arr =
[[129 140 145 116]
 [123 137 110 138]
 [139 118 110 151]
 [137 115  99 125]
 [150 132 128 152]
 [119 154 132 109]
 [138 147 153 132]
 [117 104 129 114]]
arr[0][0]	129
arr[3][0]	137
arr[:, 2]	[145, 110, 110, 99, 128, 132, 153, 129]
arr[3][3]	125
arr[5][2]	132
arr[0][1]	140
arr[4][0]	150
arr[1][2]	110
arr[5][3]	109
arr[:, 0]	[129, 123, 139, 137, 150, 119, 138, 117]
arr[7][3]	114

M =
[[129 152 141 126 148 126 104 104 133 139 146 110]
 [129 152 142 126 149 126 104 103 133 139 147 110]
 [128 128 128 128 128 128 128 128 128 128 128 128]
 [129 152 141 126 148 125 104 104 133 138 146 110]
 [129 152 142 126 149 126 104 103 133 139 147 110]
 [129 152 142 126 149 126 104 103 133 139 147 110]
 [129 151 141 126 148 126 105 104 133 138 146 111]
 [129 151 141 126 148 126 105 105 133 138 146 111]
 [128 105 115 130 108 129 152 151 124 117 110 146]
 [128 104 115 130 108 130 152 152 124 117 110 146]
 [128 106 116 130 109 129 151 150 124 118 111 145]
 [129 152 142 126 149 126 104 104 133 139 147 110]
 [129 151 141 126 148 126 105 104 133 138 146 111]
 [128 128 128 128 128 128 128 128 128 128 128 128]
 [128 104 115 130 107 130 153 152 123 117 109 146]]
Indices start at 0.
(0, 0) => 129
(3, 9) => 138
(7, 5) => 126
(6, 10) => 146
(12, 8) => 133
(14, 1) => 104
(11, 1) => 152
(0, 5) => 126
(9, 9) => 117
(4, 3) => 126
(11, 0) => 129
(2, 6) => 128
(5, 6) => 104
(3, 4) => 148
(10, 6) => 151
(1, 0) => 129
(8, 3) => 130
(3, 8) => 133
(7, 0) => 129
(11, 2) => 142
(10, 3) => 130
(6, 11) => 111
(12, 11) => 111
(14, 8) => 123
(7, 9) => 138
(9, 3) => 130
(11, 10) => 147
(1, 9) => 139
(6, 5) => 126
(9, 0) => 128
(14, 7) => 152
(0, 11) => 110
(13, 0) => 128
(0, 9) => 139
(9, 5) => 130

A =
[[153 153 128 152 153 153 153 153 100 100 101 153 153 128 100]
 [149 149 128 148 149 149 149 148 102 103 103 149 149 128 103]
 [153 154 128 153 154 154 153 152 101 101 102 154 153 128 101]]
A[0, -15]: 153
A[:, 12]: [153, 149, 153]
A[2, -15]: 153
A[-1, 13]: 128
A[-3]: [153, 153, 128, 152, 153, 153, 153, 153, 100, 100, 101, 153, 153, 128, 100]
A[1, -12]: 148
A[1, 2]: 128
A[:, -13]: [128, 128, 128]
A[-1, 5]: 154
A[1]: [149, 149, 128, 148, 149, 149, 149, 148, 102, 103, 103, 149, 149, 128, 103]
A[-2, 9]: 103
A[2, -9]: 153
A[-3, 2]: 128

grid =
[[132 126 122 118 125 136 124 130 109 106 117 136 142]
 [140 131 120 143 126 115 125 109 107 132 126 122 145]
 [124 125 151 112 125 131 118 133 121 113 114 135 124]
 [119 120 128 126 120 120 122 120 135 131 124 118 120]
 [121 122 136 122 122 124 121 125 132 127 122 123 120]
 [132 134 122 132 136 136 137 137 131 130 137 134 131]]
Indices start at 0.
(0, 0) -> 132
(5, 3) -> 132
(5, 9) -> 130
(1, 6) -> 125
(2, 2) -> 151
(2, 9) -> 113
(3, 2) -> 128
(4, 1) -> 122
(1, 12) -> 145
(4, 3) -> 122
(4, 0) -> 121
(5, 1) -> 134
(0, 9) -> 106
(4, 11) -> 123
(2, 11) -> 135
(1, 10) -> 126
(4, 6) -> 121
(2, 5) -> 131
(3, 12) -> 120
(5, 6) -> 137
(1, 7) -> 109
(3, 6) -> 122
(1, 2) -> 120
(5, 11) -> 134

W =
[[127 125 115 110 144 127 125 134 139]
 [122 123 123 120 136 111 137 125 143]
 [141 139 119 140 139 133 117 131 125]
 [135 128 132 107 132 111 138 131 138]
 [132 137 127 131 119 138 118 123 113]
 [130 127 146 119 117 131 134 131 127]]
Indices start at 0.
(0, 0) -> 127
(5, 7) -> 131
(5, 8) -> 127
(1, 3) -> 120
(3, 6) -> 138
(0, 8) -> 139
(3, 1) -> 128
(0, 4) -> 144
(2, 1) -> 139
(0, 3) -> 110
(2, 8) -> 125
(0, 2) -> 115
(2, 5) -> 133
(1, 5) -> 111
(0, 1) -> 125
(2, 0) -> 141
(0, 7) -> 134
(3, 2) -> 132
(1, 6) -> 137

B =
[[142 138 113 139 138 133 138 115 133 116 113]
 [126 142 119 125 141 137 142 120 136 123 120]
 [134 111 143 134 114 119 113 142 119 142 143]
 [119 151 125 119 148 145 150 127 145 127 126]
 [126 115 145 127 118 122 117 145 122 144 146]
 [129 121 125 128 122 121 121 126 119 130 128]
 [115 123 155 117 124 131 124 155 132 152 156]
 [127 149 119 126 147 143 148 121 143 121 119]
 [125 146 119 124 144 140 145 121 139 122 120]
 [130 139 123 128 138 136 139 124 135 125 123]
 [132 129 119 130 129 126 129 120 124 124 121]
 [134 132 132 133 132 133 132 132 134 131 131]
 [136 135 125 135 135 134 135 126 134 125 124]]
Indices start at 0.
(0, 0) -> 142
(7, 9) -> 121
(9, 7) -> 124
(1, 5) -> 137
(0, 5) -> 133
(8, 8) -> 139
(11, 0) -> 134
(10, 1) -> 129
(3, 2) -> 125
(11, 10) -> 131
(0, 2) -> 113
(6, 8) -> 132
(1, 0) -> 126
(10, 6) -> 129
(9, 6) -> 139
(1, 1) -> 142
(4, 4) -> 118
(1, 6) -> 142
(5, 9) -> 130
(12, 8) -> 134
(4, 9) -> 144
(2, 7) -> 142
(4, 8) -> 122
(0, 3) -> 139
(7, 3) -> 126
(11, 3) -> 133
(2, 0) -> 134
(8, 5) -> 140
(1, 9) -> 123
(9, 9) -> 125
(4, 2) -> 145
(3, 3) -> 119
(8, 1) -> 146
(6, 4) -> 124

X = [153 118 112 119 111 151 120 150 154 119]
X[0]	153
X[9]	119
X[-5]	151

m =
[[134 125 129 122 118 125 120 120 134 104]
 [122 133 132 140 125 122 118 108 139 123]
 [126 132 130 125 127 128 121 108 134 109]
 [126 134 127 132 127 132 126 117 133 123]]
m[-4,0] -> 134
m[2,3] -> 125
m[-4,-6] -> 118
m[2] -> [126, 132, 130, 125, 127, 128, 121, 108, 134, 109]
m[-4,-4] -> 120
m[:, -4] -> [120, 118, 121, 126]
m[:, 5] -> [125, 122, 128, 132]
m[1,2] -> 132
m[-1] -> [126, 134, 127, 132, 127, 132, 126, 117, 133, 123]
m[-4,-3] -> 120
m[-4,8] -> 134

a = [147 147 141 148 137 139 108 107 139 140 103 106 138 137]
a[0] => 147
a[11] => 106
a[6] => 108
a[2] => 141
